Below is a small trained network, with its code and all its weights. Each question gives an input and a class and asks what happens when units are switched off, that is, made to give their printed mean instead of their output.

import numpy as np


def w(rows, s, z=0):
    codes = np.array(rows[::2]) - 128.0
    scale = np.full(codes.shape[1], s)
    scale[-1] = z or s
    return codes * scale


def f(y):
    return np.maximum(y, 0)


def log_softmax(a):
    a = a - a.max(-1, keepdims=True)
    return a - np.log(np.exp(a).sum(-1, keepdims=True))


def net(x, mask):
    res = np.array(x, float).reshape(1, 4) / 4 @ E
    y = f(res @ A[0][:, :-1].T + A[0][:, -1])
    res = res + np.where(mask, y, B[0][:, -1]) @ B[0][:, :-1]
    return log_softmax(res[-1] @ U[:, :-1].T + U[:, -1])


A, B = {}, {}
E = w([
[122,188,33],'x0',
[2,112,128],'x1',
[121,240,178],'x2',
[128,129,127],'x3',
],0.0095)
A[0] = w([
[158,26,61,10],'neuron 0',
[145,76,230,54],'neuron 1',
[184,123,128,106],'neuron 2',
[136,107,172,90],'neuron 3',
[172,151,136,150],'neuron 4',
[144,165,150,68],'neuron 5',
[135,176,4,66],'neuron 6',
[60,129,133,128],'neuron 7',
[181,116,123,168],'neuron 8',
[41,108,121,123],'neuron 9',
[193,130,116,121],'neuron 10',
[124,209,180,3],'neuron 11',
[196,120,123,109],'neuron 12',
],0.026,0.0037)
B[0] = w([
[111,253,115,243],'neuron 0',
[144,93,221,240],'neuron 1',
[133,94,94,194],'neuron 2',
[131,114,167,175],'neuron 3',
[127,107,86,190],'neuron 4',
[117,169,122,170],'neuron 5',
[141,83,234,253],'neuron 6',
[133,95,75,204],'neuron 7',
[134,105,89,199],'neuron 8',
[131,73,67,225],'neuron 9',
[125,84,92,208],'neuron 10',
[108,226,110,216],'neuron 11',
[122,84,88,210],'neuron 12',
],0.047,0.015)
U = w([
[153,24,50,73],'0',
[173,62,254,70],'1',
[114,198,120,253],'2',
],0.0084,0.0028)

Each question gives the input, the list of numbers given to net, and the class t.
The units are the neurons (one row each of A and B). Each row of codes is followed by its name. A weight is (code - 128) times the scale printed after its matrix; where a second scale follows, it is the last column's (A, B and U).
mask holds one flag per neuron, in row order. A switched-off neuron (its flag False) gives its mean, the last column of its row in B, instead of its output. The means were averaged over made-up inputs and are rounded, as every weight is.
A unit's drop is (log p(t) with every unit on - log p(t) with that unit switched off) / (log p(t) with every unit on - log p(t) with every unit switched off).
The circuit of an input: a set's keep is (log p(t) with only the set's units on - log p(t) with every unit switched off) / (log p(t) with every unit on - log p(t) with every unit switched off). Starting from the 12 units with the biggest drops (on a tie, the unit counted first), units are removed one at a time, each time the one whose removal leaves the highest keep (on an exact tie, the one counted first), for as long as the keep stays at least 0.8.
circuit, biggest first: the units of the circuit, biggest drop first
top k neurons: the k neurons with the biggest drops, biggest first
drop when u is switched off: that unit's drop, to one decimal
input [8,-2,6,0], class 1: circuit, biggest first : [neuron 6]
input [-4,1,5,7], class 2: top 2 neurons : [neuron 6; neuron 11]
input [4,-3,4,-3], class 1: top 2 neurons : [neuron 0; neuron 6]
input [7,-1,-7,-8], class 1: top 2 neurons : [neuron 6; neuron 11]
input [-6,-5,-1,6], class 1: top 3 neurons : [neuron 1; neuron 9; neuron 7]
input [4,-6,-7,-2], class 2: top 3 neurons : [neuron 0; neuron 9; neuron 7]
input [-4,-2,7,-2], class 2: top 2 neurons : [neuron 11; neuron 6]
input [7,4,0,-8], class 1: drop when neuron 6 is switched off : 2.3
input [-1,3,-4,6], class 2: drop when neuron 10 is switched off : 0.2
input [6,3,0,2], class 1: drop when neuron 6 is switched off : 1.2
input [-5,5,-7,3], class 2: top 2 neurons : [neuron 0; neuron 6]
